[[ 36.3 -59.8]
 [ 29.6  72.7]
 [ -6.6 -12.0]
 [ -3.0 -41.3]]
->
[-59.8  29.6]

[[  1.9  25.0  16.8  -8.6  36.8]
 [  5.9  46.1 -22.1  30.2 -20.2]
 [ 47.8 -10.2  46.2 -27.2  19.3]
 [ 11.9   1.5  -1.3  19.1 -14.3]
 [-10.1  73.2  14.6   6.8 -22.3]]
->
[ 36.8  30.2  46.2   1.5 -10.1]

[[-12.5 -54.1 -33.5 -10.1 -23.9]
 [ -0.8 -10.4 -47.0  -9.1 -14.1]]
->
[-23.9  -9.1]

[[-13.1  -7.7  -3.2 -43.2]
 [-13.7   4.0  28.2  47.0]
 [  4.7 -66.0 -16.7 -24.7]]
->
[-43.2  28.2 -66.0]

[[-65.2  53.2]
 [ -1.2  -3.2]
 [-43.9  30.8]
 [-48.8  43.4]
 [-57.3  44.8]]
->
[53.2 -1.2]

[[ 26.7  41.7]
 [ 14.3 -72.8]
 [-35.6  21.3]
 [-69.0  71.6]]
->
[41.7 14.3]
---
[[ -8.7 -61.6]
 [ 21.2   2.2]]
->
[-8.7  2.2]

[[-32.5 -52.3]
 [-24.1 -15.9]
 [ 56.0  35.7]
 [-18.6 -23.5]]
->
[-32.5 -15.9]

[[-41.6 -63.6 -30.1]
 [-11.4 -19.3  -2.9]
 [-42.1 -59.7 -27.1]
 [-20.0 -34.3 -10.0]
 [ 18.9  15.0   5.9]]
->
[-41.6 -19.3 -27.1]

[[ 25.0   0.2  16.3 -22.1]
 [-18.5  15.8 -34.0  -6.8]
 [ -0.4  19.4 -71.6  29.1]]
->
[ 25.0  15.8 -71.6]

[[-11.2  33.8  50.5]
 [-28.8 -59.7 -34.1]]
->
[-11.2 -59.7]

[[-29.9  14.3  -4.5 -33.9  51.3]
 [-35.3 -10.7   0.3 -27.1  26.8]
 [ 53.5  13.2  16.5 -20.9  -3.4]]
->
[-29.9 -10.7  16.5]

[[-17.5  65.7 -14.0 -33.1]
 [-60.0  56.0  20.0 -60.5]]
->
[-17.5  56.0]

[[ -9.2 -10.3]
 [-64.9 -36.1]
 [-28.3 -22.4]
 [ -8.5  -7.1]]
->
[ -9.2 -36.1]
---
[[-66.3 -59.6]
 [ 14.4   8.6]
 [-53.6 -25.7]]
->
[-59.6  14.4]

[[ 11.4 -16.2 -10.3]
 [ 32.7 -53.1 -32.9]
 [ 28.7 -46.2 -28.6]
 [ 26.3 -41.9 -26.0]
 [ 40.8 -66.7 -41.2]]
->
[-10.3 -53.1  28.7]

[[-23.3  63.3]
 [-36.4   9.5]
 [-73.1   6.7]
 [-44.8  67.2]]
->
[ 63.3 -36.4]

[[-43.1  58.9]
 [  9.6   7.3]]
->
[58.9  9.6]

[[-45.3  46.4]
 [-50.4  22.9]
 [-61.9 -72.1]
 [-47.5  60.9]
 [ 47.8 -16.0]]
->
[ 46.4 -50.4]

[[-23.6 -26.9 -67.7]
 [ -1.7 -26.4 -72.0]
 [ 75.5   3.7 -11.9]
 [ 40.5 -18.1 -62.7]]
->
[-67.7 -26.4  75.5]
